Below is a small trained network, with its code and all its weights. Each question gives an input and a class and asks what happens when units are switched off, that is, made to give their printed mean instead of their output.

import numpy as np


def w(rows, s, z=0):
    codes = np.array(rows[::2]) - 128.0
    scale = np.full(codes.shape[1], s)
    scale[-1] = z or s
    return codes * scale


def norm(h):
    return h / np.sqrt((h * h).mean(-1, keepdims=True) + 1e-5)


def f(y):
    return np.maximum(y, 0)


def log_softmax(a):
    a = a - a.max(-1, keepdims=True)
    return a - np.log(np.exp(a).sum(-1, keepdims=True))


def net(x, mask):
    res = np.array(x, float).reshape(1, 8) / 4 @ E
    u = 0
    for l in range(3):
        y = f(norm(res) @ A[l][:, :-1].T + A[l][:, -1])
        res = res + np.where(mask[u : u + 9], y, B[l][:, -1]) @ B[l][:, :-1]
        u += 9
    return log_softmax(norm(res)[-1] @ U[:, :-1].T + U[:, -1])


A, B = {}, {}
E = w([
[97,123,127,212,249,182],'x0',
[2,138,162,161,110,72],'x1',
[127,126,128,127,127,129],'x2',
[128,129,129,128,128,128],'x3',
[128,127,128,129,127,129],'x4',
[97,217,129,106,112,207],'x5',
[129,130,129,129,129,128],'x6',
[128,127,128,130,127,129],'x7',
],0.0075)
A[0] = w([
[144,81,136,172,145,114,28],'0.n1',
[177,146,114,99,156,98,111],'0.n2',
[239,116,128,98,101,167,199],'0.n3',
[144,27,111,130,152,61,237],'0.n4',
[69,108,168,132,190,134,1],'0.n5',
[69,92,171,157,254,176,21],'0.n6',
[42,100,151,124,109,127,148],'0.n7',
[134,98,112,129,141,99,162],'0.n8',
[176,116,71,173,252,201,84],'0.n9',
],0.0077,0.0032)
B[0] = w([
[133,87,87,128,125,147,152],'0.n1',
[90,103,120,174,126,142,162],'0.n2',
[99,185,33,199,205,91,252],'0.n3',
[180,75,187,142,174,64,255],'0.n4',
[204,161,84,140,98,124,160],'0.n5',
[185,176,11,176,128,106,210],'0.n6',
[156,201,150,106,93,80,211],'0.n7',
[140,99,162,149,111,117,171],'0.n8',
[120,64,253,58,91,185,242],'0.n9',
],0.0067,0.0056)
A[1] = w([
[72,149,117,231,183,108,105],'1.n1',
[123,118,107,130,189,34,116],'1.n2',
[48,221,44,114,85,169,76],'1.n3',
[71,99,146,43,103,222,4],'1.n4',
[120,229,79,100,107,232,125],'1.n5',
[110,139,255,85,37,93,107],'1.n6',
[183,141,159,59,61,98,151],'1.n7',
[137,98,29,24,150,118,204],'1.n8',
[139,128,83,222,211,102,116],'1.n9',
],0.0073,0.0029)
B[1] = w([
[203,158,62,88,75,93,179],'1.n1',
[164,164,174,155,82,103,214],'1.n2',
[87,31,34,45,160,179,235],'1.n3',
[198,172,244,175,167,173,150],'1.n4',
[108,165,135,218,199,104,253],'1.n5',
[107,63,244,128,254,164,221],'1.n6',
[110,110,153,160,210,124,199],'1.n7',
[111,206,141,210,50,118,178],'1.n8',
[136,156,140,38,30,116,222],'1.n9',
],0.0071,0.0057)
A[2] = w([
[148,48,101,158,128,70,87],'2.n1',
[45,51,134,39,145,189,57],'2.n2',
[152,48,159,58,98,175,1],'2.n3',
[123,100,139,167,184,158,89],'2.n4',
[178,143,104,121,123,133,129],'2.n5',
[87,190,2,118,134,151,32],'2.n6',
[111,134,156,141,118,179,30],'2.n7',
[90,174,52,126,105,143,34],'2.n8',
[157,87,75,166,38,43,104],'2.n9',
],0.011,0.0049)
B[2] = w([
[43,158,58,167,125,192,209],'2.n1',
[108,150,17,32,105,164,187],'2.n2',
[155,2,19,107,64,80,145],'2.n3',
[157,108,149,97,75,126,198],'2.n4',
[72,116,170,83,106,83,181],'2.n5',
[88,59,121,216,130,69,237],'2.n6',
[129,221,158,132,136,149,140],'2.n7',
[127,46,73,235,157,116,188],'2.n8',
[134,225,132,48,103,185,254],'2.n9',
],0.0088,0.0061)
U = w([
[179,225,122,85,52,97,206],'0',
[96,121,60,216,142,115,241],'1',
[121,99,237,119,144,62,101],'2',
[60,136,114,33,173,169,50],'3',
[212,6,135,107,94,156,4],'4',
[180,162,182,155,180,231,71],'5',
],0.019,0.0025)

Each question gives the input, the list of numbers given to net, and the class t.
The units are the neurons (one row each of A and B). Each row of codes is followed by its name. A weight is (code - 128) times the scale printed after its matrix; where a second scale follows, it is the last column's (A, B and U).
mask holds one flag per neuron, layer by layer. A switched-off neuron (its flag False) gives its mean, the last column of its row in B, instead of its output. The means were averaged over made-up inputs and are rounded, as every weight is.
A unit's drop is (log p(t) with every unit on - log p(t) with that unit switched off) / (log p(t) with every unit on - log p(t) with every unit switched off).
The circuit of an input: a set's keep is (log p(t) with only the set's units on - log p(t) with every unit switched off) / (log p(t) with every unit on - log p(t) with every unit switched off). Starting from the 12 units with the biggest drops (on a tie, the unit counted first), units are removed one at a time, each time the one whose removal leaves the highest keep (on an exact tie, the one counted first), for as long as the keep stays at least 0.8.
circuit, biggest first: the units of the circuit, biggest drop first
k most important neurons: the k neurons with the biggest drops, biggest first
k most important neurons of layer l: the k neurons of layer l with the biggest drops, biggest first
drop when u is switched off: that unit's drop, to one decimal
input [-3,4,3,-1,3,6,-6,2], class 3: circuit, biggest first	(1.n3)
input [-2,7,-8,1,-6,0,0,6], class 2: 2 most important neurons of layer 2	(2.n9 2.n1)
input [-5,-5,2,1,-6,1,4,0], class 1: circuit, biggest first	(0.n4 0.n3 2.n6)
input [-5,1,-3,6,3,7,-3,-1], class 3: 4 most important neurons	(0.n6 1.n3 1.n6 0.n3)
input [-1,1,5,2,5,2,-5,2], class 3: 3 most important neurons	(0.n3 0.n4 0.n9)
input [0,8,5,0,3,4,-2,-3], class 3: 3 most important neurons	(0.n3 1.n6 0.n6)
input [-8,-1,7,1,3,-7,-5,-3], class 0: 2 most important neurons	(0.n9 2.n9)
input [-3,5,-3,5,-7,1,8,5], class 3: 2 most important neurons	(0.n4 2.n2)
input [-8,3,-8,3,2,8,8,-8], class 3: 2 most important neurons	(1.n3 1.n6)
input [-2,3,-6,7,2,4,2,1], class 3: 3 most important neurons	(0.n3 0.n9 1.n3)
input [0,5,7,-7,-1,-3,1,3], class 2: 3 most important neurons	(0.n3 1.n6 0.n7)
input [6,1,-2,4,3,-1,-3,-8], class 0: 2 most important neurons	(0.n6 1.n6)
input [0,4,-1,6,8,-2,-2,2], class 2: 4 most important neurons	(0.n3 1.n6 0.n7 0.n6)
input [-5,8,-3,8,-6,1,3,-4], class 3: 2 most important neurons of layer 2	(2.n2 2.n6)
input [-8,5,4,-8,-6,2,0,7], class 3: most important neuron of layer 0	(0.n4)
input [-8,-3,-6,6,6,1,5,3], class 1: drop when 0.n3 is switched off	1.0
input [4,0,2,-5,0,0,-4,3], class 4: 2 most important neurons of layer 0	(0.n9 0.n3)
input [-2,2,3,4,-5,2,3,-7], class 3: drop when 0.n9 is switched off	0.7
input [-2,0,-6,8,-6,3,-3,-3], class 1: drop when 0.n9 is switched off	1.6
